Here is a tiny trained network, its code and every weight. The questions are about switching its units off for an input and a target symbol, where a switched-off unit gives its printed mean instead of its output.

import numpy as np


def w(rows, s, z=0):
    codes = np.array(rows[::2]) - 128.0
    scale = np.full(codes.shape[1], s)
    scale[-1] = z or s
    return codes * scale


def norm(h):
    return h / np.sqrt((h * h).mean(-1, keepdims=True) + 1e-5)


def f(y):
    return np.maximum(y, 0)


def softmax(a):
    e = np.exp(a - a.max(-1, keepdims=True))
    return e / e.sum(-1, keepdims=True)


def log_softmax(a):
    a = a - a.max(-1, keepdims=True)
    return a - np.log(np.exp(a).sum(-1, keepdims=True))


def net(x, mask):
    ids = ['βγδεζηθξστφψω'.index(c) for c in x.split()]
    T = len(ids)
    res = E[ids] + P[:T]
    u = 0
    for l in range(2):
        q, k, v = (norm(res) @ M[l].T for M in (Q, K, V))
        z = softmax(np.where(np.tri(T) > 0, q @ k.T / 4**0.5, -1e9)) @ v
        res = res + np.where(mask[u], z, O[l][:, -1]) @ O[l][:, :-1]
        u += 1
        y = f(norm(res) @ A[l][:, :-1].T + A[l][:, -1])
        res = res + np.where(mask[u : u + 4], y, B[l][:, -1]) @ B[l][:, :-1]
        u += 4
    return log_softmax(norm(res)[-1] @ U[:, :-1].T + U[:, -1])


Q, K, V, O, A, B = {}, {}, {}, {}, {}, {}
E = w([
[75,125,46,177,42,100,109,1],'β',
[129,144,116,88,182,120,181,50],'γ',
[185,154,201,129,77,128,74,89],'δ',
[140,155,47,100,215,144,192,110],'ε',
[160,121,169,115,48,120,69,62],'ζ',
[173,132,181,150,117,132,57,64],'η',
[119,110,71,206,95,118,116,16],'θ',
[150,135,102,99,153,145,220,53],'ξ',
[87,100,204,120,67,80,41,197],'σ',
[86,204,226,64,99,126,122,70],'τ',
[123,224,92,109,148,182,47,150],'φ',
[90,84,166,101,211,205,53,113],'ψ',
[77,138,116,222,131,110,135,53],'ω',
],0.0099)
P = w([
[168,126,61,118,203,41,156,254],'0',
[187,130,153,85,120,84,72,85],'1',
[188,135,148,96,121,99,87,82],'2',
[175,135,142,109,106,108,92,89],'3',
[168,141,142,124,95,116,97,98],'4',
[157,144,143,125,83,123,108,99],'5',
[151,148,143,135,86,132,109,101],'6',
[147,146,139,139,82,143,122,105],'7',
[142,150,144,145,83,155,130,106],'8',
[128,153,138,143,83,157,136,108],'9',
[115,158,144,144,80,165,151,103],'10',
[116,159,137,152,78,173,153,111],'11',
[109,165,138,161,78,181,162,117],'12',
],0.0069)
Q[0] = w([
[105,99,198,155,41,91,42,231],'L0H1',
[182,150,61,37,239,96,228,140],'L0H1',
[111,158,123,31,117,140,61,160],'L0H1',
[3,110,93,152,153,113,123,160],'L0H1',
],0.0079)
K[0] = w([
[175,249,165,115,94,254,37,104],'L0H1',
[109,19,118,42,185,18,148,149],'L0H1',
[131,62,154,201,181,234,105,87],'L0H1',
[206,116,119,214,135,74,77,70],'L0H1',
],0.0071)
V[0] = w([
[59,253,97,95,98,57,159,121],'L0H1',
[186,158,99,195,92,160,133,144],'L0H1',
[192,117,153,34,104,126,167,29],'L0H1',
[99,150,178,160,163,135,208,136],'L0H1',
],0.0046)
O[0] = w([
[10,139,28,101,45,80,1,97,164],'L0H1',
[189,167,151,205,139,138,68,61,105],'L0H1',
[86,23,105,116,49,142,132,97,252],'L0H1',
[76,153,121,152,105,41,174,122,120],'L0H1',
],0.0045,0.0026)
A[0] = w([
[72,165,89,9,242,132,152,250,178],'L0N1',
[209,100,67,155,110,235,193,59,3],'L0N2',
[255,163,31,84,53,173,129,178,84],'L0N3',
[143,142,188,44,73,220,140,94,122],'L0N4',
],0.0041,0.003)
B[0] = w([
[135,94,225,121,53,123,38,54,186],'L0N1',
[29,143,146,63,205,58,22,51,217],'L0N2',
[97,124,188,43,112,126,218,80,172],'L0N3',
[133,147,90,120,172,154,26,254,254],'L0N4',
],0.0045,0.004)
Q[1] = w([
[130,90,40,141,233,95,184,94],'L1H1',
[99,189,189,10,143,171,109,57],'L1H1',
[143,121,75,106,153,56,229,117],'L1H1',
[109,173,130,126,139,168,88,173],'L1H1',
],0.013)
K[1] = w([
[236,80,104,136,134,1,105,128],'L1H1',
[77,176,76,162,224,151,168,163],'L1H1',
[242,113,106,72,144,29,82,193],'L1H1',
[18,97,141,193,137,234,120,127],'L1H1',
],0.008)
V[1] = w([
[159,253,217,140,15,41,187,91],'L1H1',
[160,208,39,35,65,189,119,215],'L1H1',
[49,130,254,184,79,166,117,152],'L1H1',
[69,203,153,114,155,21,9,167],'L1H1',
],0.0048)
O[1] = w([
[2,235,152,167,92,150,199,83,83],'L1H1',
[170,235,110,134,191,14,113,202,132],'L1H1',
[92,127,106,14,179,170,148,73,4],'L1H1',
[65,122,141,158,159,183,111,229,184],'L1H1',
],0.0081,0.004)
A[1] = w([
[128,154,162,201,223,54,224,212,50],'L1N1',
[252,118,248,126,82,249,194,92,63],'L1N2',
[157,104,195,70,140,254,87,191,86],'L1N3',
[64,192,110,133,100,183,235,138,5],'L1N4',
],0.0058,0.0019)
B[1] = w([
[131,73,84,152,165,241,207,14,169],'L1N1',
[94,180,66,78,64,168,130,236,215],'L1N2',
[164,27,98,168,127,17,171,1,253],'L1N3',
[232,58,174,83,154,80,82,185,183],'L1N4',
],0.0063,0.0041)
U = w([
[128,165,74,70,79,163,206,172,195],'β',
[55,122,62,136,196,156,183,148,169],'γ',
[176,193,196,138,171,186,159,66,147],'δ',
[130,132,237,154,149,171,132,158,158],'ε',
[154,153,141,158,73,40,197,78,173],'ζ',
[220,130,94,232,145,178,166,164,99],'η',
[77,107,12,91,102,18,138,193,38],'θ',
[186,163,128,166,37,225,56,162,3],'ξ',
[75,57,158,163,78,74,121,225,94],'σ',
[31,158,207,55,132,92,109,114,139],'τ',
[142,233,129,130,183,79,47,155,139],'φ',
[196,63,104,63,182,77,108,104,152],'ψ',
[67,101,133,81,104,223,128,54,59],'ω',
],0.011,0.0052)

Each question gives the input, a string of symbols that net reads in full, and the target symbol t.
The units are the heads (4 rows each of Q, K, V and O) and the neurons (one row each of A and B). Each row of codes is followed by its name. A weight is (code - 128) times the scale printed after its matrix; where a second scale follows, it is the last column's (O, A, B and U).
mask holds one flag per unit, layer by layer, with each layer's heads first. A switched-off unit (its flag False) gives its mean, the last column of its rows in O or B, instead of its output. The means were averaged over made-up inputs and are rounded, as every weight is.
A unit's drop is (log p(t) with every unit on - log p(t) with that unit switched off) / (log p(t) with every unit on - log p(t) with every unit switched off).
The circuit of an input: a set's keep is (log p(t) with only the set's units on - log p(t) with every unit switched off) / (log p(t) with every unit on - log p(t) with every unit switched off). Starting from all 10 units, units are removed one at a time, each time the one whose removal leaves the highest keep (on an exact tie, the one counted first), for as long as the keep stays at least 0.8.
units of the circuit, in order: the units of the circuit, biggest drop first
most important unit: the unit with the biggest drop
top k neurons: the k neurons with the biggest drops, biggest first
top k neurons in layer l: the k neurons of layer l with the biggest drops, biggest first
input ε ξ φ ψ θ γ, target η: top 2 neurons : [L1N1 L0N1]
input τ ξ τ ε ξ ε φ ω ψ, target ω: units of the circuit, in order : [L1H1]
input ξ η γ, target ζ: units of the circuit, in order : [L1H1 L0N4 L0N1]
input ω ψ ξ ξ φ ξ, target ε: units of the circuit, in order : [L1H1 L0H1 L1N4]
input ψ τ ξ ξ γ ξ ψ γ, target β: units of the circuit, in order : [L0H1 L1N2]
input η θ ξ ψ φ ξ ξ ξ ξ ξ ζ ξ ξ, target ω: units of the circuit, in order : [L0N2 L1N3]
input φ τ ξ ξ γ, target γ: units of the circuit, in order : [L1H1 L0H1 L1N1 L0N1]
input θ β ξ ξ ξ ζ τ ψ ξ, target ξ: units of the circuit, in order : [L1H1 L0H1 L1N2]
input σ ξ φ ζ ξ ω γ, target δ: units of the circuit, in order : [L0H1 L1H1 L1N1 L0N1]
input ξ ξ ζ, target ξ: units of the circuit, in order : [L1H1 L1N3 L0N1 L0N2]
input β ε φ ξ ξ ξ, target φ: units of the circuit, in order : [L0H1 L1H1 L0N2]
input ζ τ φ ε θ φ ψ ξ δ σ ξ φ ζ, target φ: top 2 neurons : [L0N3 L0N2]
input ε ξ ξ ξ ζ η ξ, target η: top 3 neurons : [L1N1 L0N1 L1N3]
input ξ ξ ξ ψ φ ψ δ δ, target ψ: units of the circuit, in order : [L1H1]
input ξ ζ δ, target ξ: top 2 neurons : [L1N2 L0N1]
input σ φ ξ ξ, target δ: top 3 neurons : [L0N1 L1N1 L1N3]
input ψ ξ ψ ψ ξ ξ ξ σ ζ ξ ξ, target β: top 3 neurons : [L0N1 L1N2 L1N3]
input ω ζ γ ξ, target ε: top 2 neurons in layer 1 : [L1N4 L1N3]
input ξ ε ω ξ φ, target ω: top 2 neurons : [L0N1 L1N3]
input ξ ψ φ ε, target ζ: most important unit : L1H1
input σ ξ δ τ σ φ ψ ξ ξ ξ ξ ξ, target δ: top 2 neurons in layer 0 : [L0N1 L0N2]
